grid =
1.53 1.11 0.97 1.07 -0.80 -1.45 0.94 -0.87 -1.25 1.01 -0.86 0.00 -1.67 -2.79
0.00 3.95 -1.03 1.86 0.00 3.49 0.00 0.00 0.72 0.00 2.92 0.00 -0.81 3.96
-2.46 5.82 -2.94 0.00 2.48 2.94 -1.10 2.74 2.57 0.74 1.61 1.84 3.09 6.01
3.08 -1.21 -0.27 -4.17 1.43 -2.67 0.06 -2.44 -0.93 -2.91 0.23 0.78 0.00 -2.05
-0.97 5.40 0.17 2.72 -1.50 2.25 1.11 2.43 0.27 2.39 -2.00 0.00 -2.30 -0.84
-2.27 0.99 -0.08 0.00 0.58 3.45 -0.74 2.42 2.47 2.14 2.16 -0.63 3.15 3.13
3.10 0.11 -1.80 -6.00 2.34 -3.07 -0.06 0.00 -2.02 -3.56 0.00 2.50 -1.07 -1.01
-0.74 3.45 -2.65 -0.45 -0.30 3.84 -0.80 2.55 1.97 -1.09 2.80 2.01 -0.64 6.05
-0.23 -3.47 1.07 0.42 -0.29 0.03 -1.11 -1.13 1.08 -0.34 2.41 -1.81 2.81 0.00
1.30 3.05 -0.58 0.82 -1.41 1.71 -0.11 0.92 0.15 0.26 0.00 1.74 -1.32 1.81
-0.54 2.42 -0.29 2.30 -0.43 2.77 -0.44 1.82 1.84 1.32 2.86 0.44 1.17 0.00
1.94 2.16 -0.16 0.00 -0.17 0.87 0.00 -0.35 0.55 0.02 2.05 1.23 -0.34 0.20
0.12 5.77 -2.69 0.16 1.80 3.88 0.44 1.99 0.00 0.49 1.38 2.55 1.07 4.70
Rows and columns are counted from 1.
(1, 1) -> 1.53
(8, 3) -> -2.65
(6, 14) -> 3.13
(4, 3) -> -0.27
(1, 13) -> -1.67
(9, 1) -> -0.23
(5, 5) -> -1.50
(10, 11) -> 0.00
(2, 2) -> 3.95
(12, 14) -> 0.20
(1, 6) -> -1.45
(3, 6) -> 2.94
(3, 11) -> 1.61
(10, 8) -> 0.92
(9, 12) -> -1.81
(6, 8) -> 2.42
(10, 7) -> -0.11
(7, 8) -> 0.00
(7, 9) -> -2.02
(2, 7) -> 0.00
(4, 4) -> -4.17
(5, 10) -> 2.39
(7, 12) -> 2.50
(13, 10) -> 0.49
(10, 5) -> -1.41
(11, 11) -> 2.86
(2, 13) -> -0.81
(4, 14) -> -2.05
(12, 9) -> 0.55
(9, 6) -> 0.03
(12, 11) -> 2.05
(2, 14) -> 3.96
(10, 10) -> 0.26
(11, 4) -> 2.30
(7, 6) -> -3.07
(2, 6) -> 3.49

W =
array([[705, 864, 549, 603, 648, 854, 846, 486, 611],
       [813, 670, 428, 244, 580, 576, 594, 839, 898],
       [836, 597, 727, 603, 385, 526, 386, 765, 751],
       [813, 900, 519, 640, 655, 848, 700, 584, 598],
       [428, 477, 961, 958, 380, 568, 599, 316, 399],
       [409, 490, 787, 959, 529, 565, 488, 362, 277],
       [529, 768, 406, 626, 800, 787, 760, 453, 422],
       [509, 596, 788, 975, 531, 650, 536, 364, 307],
       [511, 645, 804, 708, 472, 712, 870, 338, 583],
       [773, 480, 656, 601, 429, 408, 212, 827, 672],
       [667, 472, 791, 480, 331, 460, 576, 663, 838]])
Rows and columns are counted from 1.
(1, 1): 705
(7, 9): 422
(9, 5): 472
(2, 8): 839
(2, 2): 670
(2, 9): 898
(1, 6): 854
(8, 9): 307
(6, 3): 787
(7, 4): 626
(4, 1): 813
(7, 7): 760
(2, 5): 580
(4, 7): 700
(5, 5): 380
(6, 6): 565
(4, 3): 519
(1, 3): 549
(7, 5): 800
(9, 2): 645
(3, 8): 765
(6, 7): 488
(11, 6): 460
(3, 7): 386
(11, 9): 838
(10, 6): 408
(2, 7): 594
(5, 1): 428
(4, 5): 655
(2, 6): 576
(5, 2): 477

a =
-5.04 3.04 0.25 -2.08 -0.35 -1.79 3.30 1.71 5.50 2.82 5.16 2.46 -1.16 -1.48
5.97 -2.29 2.89 4.54 -2.94 5.04 -2.64 -0.13 1.17 -3.24 1.04 2.91 5.24 5.45
Rows and columns are counted from 1.
row 1 col 1 => -5.04
row 2 col 1 => 5.97
row 2 col 2 => -2.29
row 2 col 12 => 2.91
row 1 col 2 => 3.04
row 2 col 14 => 5.45
row 1 col 11 => 5.16
row 2 col 3 => 2.89
row 1 col 6 => -1.79
row 2 col 9 => 1.17
row 1 col 12 => 2.46
row 2 col 13 => 5.24
row 2 col 4 => 4.54
row 2 col 8 => -0.13
row 1 col 5 => -0.35

A =
array([[-1.16, -1.12, -1.78, -0.80,  1.70],
       [-0.89, -0.18, -1.23, -0.72, -0.25],
       [ 2.49,  1.48,  4.41,  2.40, -0.27],
       [-1.06, -1.12, -1.86, -1.16,  3.07],
       [ 1.08,  0.65,  3.13,  1.40, -1.94],
       [ 1.14,  0.42,  2.88,  1.13, -0.14],
       [ 3.29,  2.96,  5.51,  3.55, -3.55],
       [-0.86, -1.19,  0.63, -0.13, -1.12]])
Indices start at 1.
(1, 1)	-1.16
(2, 2)	-0.18
(7, 3)	5.51
(3, 2)	1.48
(1, 5)	1.70
(4, 2)	-1.12
(6, 2)	0.42
(8, 4)	-0.13
(5, 1)	1.08
(8, 2)	-1.19
(1, 3)	-1.78
(7, 4)	3.55
(8, 3)	0.63
(4, 5)	3.07
(3, 1)	2.49
(2, 5)	-0.25
(3, 4)	2.40
(1, 2)	-1.12
(3, 5)	-0.27
(2, 3)	-1.23
(8, 1)	-0.86
(3, 3)	4.41
(2, 1)	-0.89
(5, 4)	1.40
(5, 2)	0.65
